Below are the code and all the weights of a small trained network. Each question names an input and a class and asks about switching units off, where a switched-off unit gives its printed mean instead of its output.

import numpy as np


def w(rows, s, z=0):
    codes = np.array(rows[::2]) - 128.0
    scale = np.full(codes.shape[1], s)
    scale[-1] = z or s
    return codes * scale


def norm(h):
    return h / np.sqrt((h * h).mean(-1, keepdims=True) + 1e-5)


def f(y):
    return np.maximum(y, 0)


def log_softmax(a):
    a = a - a.max(-1, keepdims=True)
    return a - np.log(np.exp(a).sum(-1, keepdims=True))


def net(x, mask):
    res = np.array(x, float).reshape(1, 5) / 4 @ E
    u = 0
    for l in range(2):
        y = f(norm(res) @ A[l][:, :-1].T + A[l][:, -1])
        res = res + np.where(mask[u : u + 6], y, B[l][:, -1]) @ B[l][:, :-1]
        u += 6
    return log_softmax(norm(res)[-1] @ U[:, :-1].T + U[:, -1])


A, B = {}, {}
E = w([
[26,107,153,140,237,3,57,178,198,183],'x0',
[229,183,213,93,95,216,221,122,192,130],'x1',
[154,64,48,25,152,148,140,95,162,208],'x2',
[242,88,245,175,19,143,146,40,141,180],'x3',
[50,230,179,254,64,163,54,101,60,64],'x4',
],0.0048)
A[0] = w([
[51,184,134,210,151,71,70,106,46,66,67],'0.n0',
[198,157,215,87,115,164,171,38,103,194,252],'0.n1',
[214,225,111,68,76,201,97,108,17,44,72],'0.n2',
[85,151,145,220,128,108,87,117,52,120,27],'0.n3',
[248,163,65,101,150,148,141,110,170,197,133],'0.n4',
[66,150,41,70,254,63,148,157,109,150,38],'0.n5',
],0.0064,0.0017)
B[0] = w([
[114,196,183,121,148,77,63,116,71,138,235],'0.n0',
[213,49,98,155,60,151,75,127,198,131,255],'0.n1',
[91,113,119,125,116,121,188,150,52,52,232],'0.n2',
[25,218,255,149,41,148,59,162,84,122,203],'0.n3',
[88,236,140,194,168,103,111,100,80,145,209],'0.n4',
[86,43,61,48,163,125,162,159,166,75,226],'0.n5',
],0.0081,0.0072)
A[1] = w([
[161,111,138,114,85,207,152,99,92,108,43],'1.n0',
[148,134,119,111,80,113,112,116,150,191,57],'1.n1',
[166,131,153,95,102,132,58,101,192,184,28],'1.n2',
[124,177,141,175,101,112,86,130,100,125,181],'1.n3',
[132,121,88,37,254,103,118,143,163,80,164],'1.n4',
[113,115,95,96,94,171,118,153,165,92,254],'1.n5',
],0.0093,0.0025)
B[1] = w([
[147,99,116,102,104,103,249,58,210,119,203],'1.n0',
[104,175,187,206,140,210,118,179,133,161,165],'1.n1',
[38,104,212,137,200,124,107,135,151,253,189],'1.n2',
[208,192,191,34,197,171,101,91,33,81,227],'1.n3',
[68,126,2,206,174,120,121,207,123,145,254],'1.n4',
[110,121,44,116,134,74,126,177,162,115,198],'1.n5',
],0.0084,0.0078)
U = w([
[53,110,13,112,157,102,129,167,136,160,248],'0',
[152,85,165,150,112,165,120,103,206,252,33],'1',
[82,183,202,94,122,133,92,116,35,88,197],'2',
[170,115,88,96,41,164,228,89,141,49,29],'3',
],0.012,0.0015)

Each question gives the input, the list of numbers given to net, and the class t.
The units are the neurons (one row each of A and B). Each row of codes is followed by its name. A weight is (code - 128) times the scale printed after its matrix; where a second scale follows, it is the last column's (A, B and U).
mask holds one flag per neuron, layer by layer. A switched-off neuron (its flag False) gives its mean, the last column of its row in B, instead of its output. The means were averaged over made-up inputs and are rounded, as every weight is.
A unit's drop is (log p(t) with every unit on - log p(t) with that unit switched off) / (log p(t) with every unit on - log p(t) with every unit switched off).
The circuit of an input: a set's keep is (log p(t) with only the set's units on - log p(t) with every unit switched off) / (log p(t) with every unit on - log p(t) with every unit switched off). Starting from all 12 units, units are removed one at a time, each time the one whose removal leaves the highest keep (on an exact tie, the one counted first), for as long as the keep stays at least 0.8.
units of the circuit, in order: the units of the circuit, biggest drop first
top k neurons: the k neurons with the biggest drops, biggest first
top k neurons in layer l: the k neurons of layer l with the biggest drops, biggest first
drop of u: that unit's drop, to one decimal
input [-5,-5,7,6,-1], class 1: units of the circuit, in order : [0.n1; 1.n2]
input [0,3,-4,4,0], class 1: units of the circuit, in order : [0.n1]
input [-4,-3,2,7,1], class 3: top 2 neurons in layer 0 : [0.n2; 0.n0]
input [3,-3,4,5,-4], class 1: top 2 neurons : [0.n2; 1.n2]
input [-6,-2,-3,8,-8], class 1: top 3 neurons : [0.n1; 1.n2; 0.n5]
input [8,-2,-6,-8,5], class 2: top 2 neurons in layer 0 : [0.n0; 0.n3]
input [2,-7,3,7,0], class 1: top 2 neurons in layer 0 : [0.n2; 0.n4]
input [-8,6,-2,-7,6], class 3: top 2 neurons : [1.n0; 0.n4]
input [-2,1,1,8,3], class 1: top 3 neurons : [0.n1; 1.n2; 0.n5]
input [1,-8,4,-4,6], class 2: top 2 neurons : [0.n3; 0.n0]
input [7,6,-4,6,3], class 1: top 2 neurons : [0.n1; 0.n2]
input [-6,-2,-5,7,3], class 3: top 2 neurons in layer 1 : [1.n0; 1.n2]
input [8,2,2,-5,8], class 2: top 2 neurons : [0.n0; 0.n3]
input [-6,4,-5,1,4], class 3: units of the circuit, in order : [1.n0]
input [4,6,0,7,7], class 1: top 3 neurons in layer 0 : [0.n1; 0.n4; 0.n0]
input [-1,7,6,4,6], class 3: top 3 neurons : [0.n2; 1.n0; 0.n0]
input [0,4,-6,-1,-1], class 3: top 2 neurons : [0.n4; 0.n0]
input [8,-8,8,6,4], class 2: top 3 neurons in layer 0 : [0.n3; 0.n1; 0.n0]
input [1,-4,-1,-6,4], class 2: top 2 neurons : [0.n0; 0.n3]
input [7,-3,-3,-6,6], class 2: top neuron in layer 0 : [0.n3]
input [7,-8,-2,-7,8], class 2: drop of 0.n0 : 0.2
input [8,-7,0,4,1], class 2: drop of 0.n3 : 0.2
